Below is a small trained network, with its code and all its weights. Each question gives an input and a class and asks what happens when units are switched off, that is, made to give their printed mean instead of their output.

import numpy as np


def w(rows, s, z=0):
    codes = np.array(rows[::2]) - 128.0
    scale = np.full(codes.shape[1], s)
    scale[-1] = z or s
    return codes * scale


def f(y):
    return np.maximum(y, 0)


def log_softmax(a):
    a = a - a.max(-1, keepdims=True)
    return a - np.log(np.exp(a).sum(-1, keepdims=True))


def net(x, mask):
    res = np.array(x, float).reshape(1, 5) / 4 @ E
    y = f(res @ A[0][:, :-1].T + A[0][:, -1])
    res = res + np.where(mask, y, B[0][:, -1]) @ B[0][:, :-1]
    return log_softmax(res[-1] @ U[:, :-1].T + U[:, -1])


A, B = {}, {}
E = w([
[158,113,118,138,124,145,96,104,125,135],'x0',
[183,131,85,155,48,49,128,209,81,200],'x1',
[28,24,103,233,108,81,96,124,190,128],'x2',
[152,201,180,171,103,58,165,2,150,178],'x3',
[129,127,128,148,132,150,127,123,116,146],'x4',
],0.0096)
A[0] = w([
[225,209,193,16,138,161,135,141,9,127,22],'neuron 1',
[123,141,48,120,143,160,120,191,145,122,111],'neuron 2',
[106,85,115,102,148,190,107,208,96,106,123],'neuron 3',
[252,214,178,69,184,181,179,164,55,110,10],'neuron 4',
[125,183,205,149,110,81,131,62,127,144,129],'neuron 5',
[151,116,122,152,111,147,181,104,150,140,18],'neuron 6',
[210,125,68,148,22,63,156,204,74,172,58],'neuron 7',
[141,93,46,102,111,189,163,199,153,108,140],'neuron 8',
[111,94,63,73,162,149,127,204,127,135,110],'neuron 9',
[173,178,154,177,78,83,212,22,183,172,148],'neuron 10',
[119,92,98,113,143,180,115,202,118,98,130],'neuron 11',
[110,98,101,119,156,184,82,238,84,73,144],'neuron 12',
[157,115,57,121,32,66,96,201,29,197,97],'neuron 13',
[129,194,188,174,106,44,153,41,159,208,138],'neuron 14',
[59,110,189,88,213,231,111,43,171,19,72],'neuron 15',
[151,153,235,148,113,39,172,23,162,178,137],'neuron 16',
[121,74,55,108,151,186,136,188,87,80,151],'neuron 17',
[126,102,146,130,108,127,128,115,94,104,64],'neuron 18',
[60,33,124,255,136,66,105,146,215,121,4],'neuron 19',
[150,61,129,136,165,155,136,208,120,99,108],'neuron 20',
[140,140,152,98,185,205,144,92,191,67,82],'neuron 21',
[163,135,108,146,39,89,119,194,80,189,46],'neuron 22',
[141,101,179,132,212,181,123,96,198,78,101],'neuron 23',
[43,20,98,242,98,76,99,116,217,120,30],'neuron 24',
[99,124,191,105,198,192,113,66,183,78,65],'neuron 25',
],0.0066,0.0024)
B[0] = w([
[93,184,36,71,205,162,117,141,158,162,219],'neuron 1',
[141,109,158,115,114,127,128,83,156,89,164],'neuron 2',
[169,85,152,123,106,146,96,94,168,93,185],'neuron 3',
[77,187,38,48,205,137,102,128,165,143,213],'neuron 4',
[187,90,167,116,130,175,105,107,152,84,189],'neuron 5',
[138,127,141,146,136,139,95,138,133,153,135],'neuron 6',
[115,116,131,161,80,52,195,165,78,178,208],'neuron 7',
[139,123,172,136,121,152,96,88,133,109,179],'neuron 8',
[172,118,153,136,116,143,99,102,140,94,178],'neuron 9',
[157,83,179,139,101,194,76,114,147,89,219],'neuron 10',
[186,107,163,132,111,156,89,82,150,75,180],'neuron 11',
[190,86,186,137,120,180,90,69,165,76,201],'neuron 12',
[127,119,142,219,78,71,183,171,50,161,213],'neuron 13',
[154,66,188,125,127,161,86,86,174,63,221],'neuron 14',
[134,156,134,243,34,1,231,184,61,217,231],'neuron 15',
[176,76,167,105,104,173,85,97,143,54,222],'neuron 16',
[186,100,175,129,96,148,76,81,150,73,191],'neuron 17',
[126,105,120,132,134,145,135,140,117,129,128],'neuron 18',
[80,198,40,73,210,154,94,150,142,142,242],'neuron 19',
[122,102,157,117,104,162,115,74,153,99,174],'neuron 20',
[84,137,130,186,98,89,167,159,104,166,184],'neuron 21',
[119,146,137,192,111,64,190,173,122,168,188],'neuron 22',
[126,123,139,128,105,72,165,188,56,155,186],'neuron 23',
[61,178,32,53,211,153,100,112,141,167,254],'neuron 24',
[128,127,124,189,98,72,171,198,85,153,197],'neuron 25',
],0.0071,0.012)
U = w([
[175,79,246,136,101,192,75,127,149,45,175],'0',
[129,125,152,211,66,48,207,169,78,189,221],'1',
[89,167,18,62,225,165,98,148,142,150,10],'2',
],0.011,0.0012)

Each question gives the input, the list of numbers given to net, and the class t.
The units are the neurons (one row each of A and B). Each row of codes is followed by its name. A weight is (code - 128) times the scale printed after its matrix; where a second scale follows, it is the last column's (A, B and U).
mask holds one flag per neuron, in row order. A switched-off neuron (its flag False) gives its mean, the last column of its row in B, instead of its output. The means were averaged over made-up inputs and are rounded, as every weight is.
A unit's drop is (log p(t) with every unit on - log p(t) with that unit switched off) / (log p(t) with every unit on - log p(t) with every unit switched off).
most important unit: the unit with the biggest drop
top k neurons: the k neurons with the biggest drops, biggest first
drop of u: that unit's drop, to one decimal
input [7,8,-8,-7,4], class 1: most important unit -> neuron 13
input [-8,-7,-8,3,5], class 2: top 2 neurons -> neuron 4; neuron 1
input [-7,6,-7,-1,2], class 2: top 4 neurons -> neuron 1; neuron 4; neuron 15; neuron 25
input [-3,0,-8,7,5], class 2: top 2 neurons -> neuron 1; neuron 4
input [3,-8,3,7,0], class 1: top 2 neurons -> neuron 15; neuron 25
input [-5,-5,7,4,-6], class 2: top 2 neurons -> neuron 24; neuron 19
input [-7,-6,-7,2,5], class 2: top 4 neurons -> neuron 4; neuron 1; neuron 13; neuron 7
input [-8,2,2,2,-7], class 0: top 4 neurons -> neuron 15; neuron 1; neuron 4; neuron 25
input [6,-5,8,-1,-7], class 2: top 2 neurons -> neuron 24; neuron 19
input [-4,-8,-8,2,-1], class 1: drop of neuron 15 -> 1.7
input [3,-7,-3,5,8], class 1: drop of neuron 15 -> 0.9
input [-8,-7,0,-5,-5], class 1: drop of neuron 15 -> 1.1
input [3,-8,6,-3,-3], class 1: drop of neuron 15 -> 1.0
input [-6,-4,7,0,8], class 2: most important unit -> neuron 24
